Below is a small trained network, with its code and all its weights. Each question gives an input and a class and asks what happens when units are switched off, that is, made to give their printed mean instead of their output.

import numpy as np


def w(rows, s, z=0):
    codes = np.array(rows[::2]) - 128.0
    scale = np.full(codes.shape[1], s)
    scale[-1] = z or s
    return codes * scale


def norm(h):
    return h / np.sqrt((h * h).mean(-1, keepdims=True) + 1e-5)


def f(y):
    return np.maximum(y, 0)


def log_softmax(a):
    a = a - a.max(-1, keepdims=True)
    return a - np.log(np.exp(a).sum(-1, keepdims=True))


def net(x, mask):
    res = np.array(x, float).reshape(1, 5) / 4 @ E
    u = 0
    for l in range(2):
        y = f(norm(res) @ A[l][:, :-1].T + A[l][:, -1])
        res = res + np.where(mask[u : u + 13], y, B[l][:, -1]) @ B[l][:, :-1]
        u += 13
    return log_softmax(norm(res)[-1] @ U[:, :-1].T + U[:, -1])


A, B = {}, {}
E = w([
[60,53,134,107,194,212],'x0',
[179,73,208,96,106,132],'x1',
[166,43,67,183,168,1],'x2',
[85,161,25,231,91,198],'x3',
[52,166,203,237,77,75],'x4',
],0.0091)
A[0] = w([
[151,129,143,129,107,83,23],'0.n1',
[118,155,159,102,96,140,2],'0.n2',
[97,80,118,133,175,65,66],'0.n3',
[85,203,142,128,111,189,68],'0.n4',
[69,150,167,193,130,150,102],'0.n5',
[145,127,183,130,115,103,105],'0.n6',
[143,118,83,56,176,77,50],'0.n7',
[194,66,137,122,113,163,100],'0.n8',
[125,95,162,95,133,158,93],'0.n9',
[128,136,251,113,115,47,102],'0.n10',
[148,208,165,42,122,173,14],'0.n11',
[146,161,79,160,108,94,49],'0.n12',
[119,62,135,83,151,221,93],'0.n13',
],0.03,0.0053)
B[0] = w([
[151,137,103,163,121,132,169],'0.n1',
[107,110,133,131,190,153,158],'0.n2',
[52,106,180,143,166,140,198],'0.n3',
[139,154,125,79,130,221,216],'0.n4',
[89,189,99,96,49,89,211],'0.n5',
[152,130,130,173,143,130,180],'0.n6',
[127,65,118,48,58,95,216],'0.n7',
[172,156,123,49,119,105,193],'0.n8',
[185,110,113,129,107,99,182],'0.n9',
[164,134,125,255,146,65,253],'0.n10',
[83,162,166,114,185,226,219],'0.n11',
[180,86,127,168,110,99,185],'0.n12',
[197,134,92,132,191,70,240],'0.n13',
],0.042,0.017)
A[1] = w([
[173,140,99,136,135,117,130],'1.n1',
[173,92,133,113,95,204,94],'1.n2',
[92,123,176,142,90,122,3],'1.n3',
[127,126,123,140,89,182,98],'1.n4',
[141,116,98,183,164,47,97],'1.n5',
[223,91,107,222,142,64,127],'1.n6',
[78,120,124,85,87,127,15],'1.n7',
[120,167,180,149,180,170,80],'1.n8',
[101,166,153,150,4,131,82],'1.n9',
[39,71,165,170,138,166,83],'1.n10',
[97,103,133,134,210,88,121],'1.n11',
[142,137,135,155,164,220,97],'1.n12',
[80,155,64,136,141,123,88],'1.n13',
],0.03,0.0045)
B[1] = w([
[135,205,144,119,92,115,168],'1.n1',
[35,140,215,149,173,42,153],'1.n2',
[77,197,159,148,151,137,138],'1.n3',
[92,107,119,141,140,101,143],'1.n4',
[150,115,152,182,85,128,207],'1.n5',
[169,127,209,228,115,110,255],'1.n6',
[72,75,152,178,135,190,149],'1.n7',
[135,141,91,147,202,160,158],'1.n8',
[76,77,56,162,98,98,166],'1.n9',
[141,253,224,58,74,145,146],'1.n10',
[147,63,157,158,61,225,160],'1.n11',
[102,193,86,144,187,70,164],'1.n12',
[162,166,56,152,127,106,143],'1.n13',
],0.039,0.03)
U = w([
[114,232,70,124,243,204,172],'0',
[216,125,105,31,164,93,90],'1',
[185,128,196,224,94,94,185],'2',
[98,17,152,52,108,124,97],'3',
[59,135,228,55,107,216,97],'4',
[5,149,54,170,64,127,92],'5',
[100,85,120,134,183,225,5],'6',
],0.017,0.012)

Each question gives the input, the list of numbers given to net, and the class t.
The units are the neurons (one row each of A and B). Each row of codes is followed by its name. A weight is (code - 128) times the scale printed after its matrix; where a second scale follows, it is the last column's (A, B and U).
mask holds one flag per neuron, layer by layer. A switched-off neuron (its flag False) gives its mean, the last column of its row in B, instead of its output. The means were averaged over made-up inputs and are rounded, as every weight is.
A unit's drop is (log p(t) with every unit on - log p(t) with that unit switched off) / (log p(t) with every unit on - log p(t) with every unit switched off).
The circuit of an input: a set's keep is (log p(t) with only the set's units on - log p(t) with every unit switched off) / (log p(t) with every unit on - log p(t) with every unit switched off). Starting from the 12 units with the biggest drops (on a tie, the unit counted first), units are removed one at a time, each time the one whose removal leaves the highest keep (on an exact tie, the one counted first), for as long as the keep stays at least 0.8.
units of the circuit, in order: the units of the circuit, biggest drop first
k most important neurons: the k neurons with the biggest drops, biggest first
top k neurons in layer l: the k neurons of layer l with the biggest drops, biggest first
drop of u: that unit's drop, to one decimal
input [-1,-8,0,-2,-4], class 3: units of the circuit, in order => 0.n7; 0.n10; 1.n6
input [0,-6,2,-1,4], class 5: 3 most important neurons => 0.n5; 0.n13; 0.n10
input [3,-4,-6,1,6], class 5: units of the circuit, in order => 0.n5; 1.n9
input [8,-2,8,3,-3], class 3: units of the circuit, in order => 0.n10; 1.n6; 0.n7
input [6,-8,2,8,-1], class 5: units of the circuit, in order => 0.n10; 1.n6
input [-5,-5,-6,-8,-7], class 0: units of the circuit, in order => 0.n11
input [7,-8,3,-6,-4], class 3: 2 most important neurons => 0.n7; 0.n10
input [-6,-8,-8,1,8], class 5: 3 most important neurons => 0.n5; 0.n13; 1.n9
input [-4,7,8,5,-7], class 3: 4 most important neurons => 0.n10; 0.n7; 0.n13; 1.n6
input [7,-6,2,0,3], class 5: 2 most important neurons => 0.n5; 0.n11
input [6,4,-5,-2,-5], class 0: 2 most important neurons => 0.n11; 0.n10
input [-1,-8,8,-6,-7], class 3: 2 most important neurons => 0.n7; 0.n11
input [2,8,7,7,-1], class 3: top 3 neurons in layer 0 => 0.n10; 0.n3; 0.n13
input [8,5,-5,7,-4], class 1: 3 most important neurons => 0.n13; 0.n10; 0.n4
input [-2,7,8,4,-2], class 3: top 2 neurons in layer 0 => 0.n10; 0.n13
input [-2,-2,1,-1,-7], class 3: top 2 neurons in layer 0 => 0.n7; 0.n10
input [2,-2,-5,-8,-7], class 1: most important neuron => 0.n7
input [5,-7,1,6,3], class 5: drop of 0.n10 => 0.0
input [2,3,-5,0,-7], class 0: drop of 0.n11 => 0.5
input [4,1,0,-4,-6], class 1: drop of 0.n7 => 0.1
input [3,8,-3,8,6], class 5: drop of 0.n5 => 0.4
input [3,-8,4,-4,0], class 4: most important neuron => 0.n3
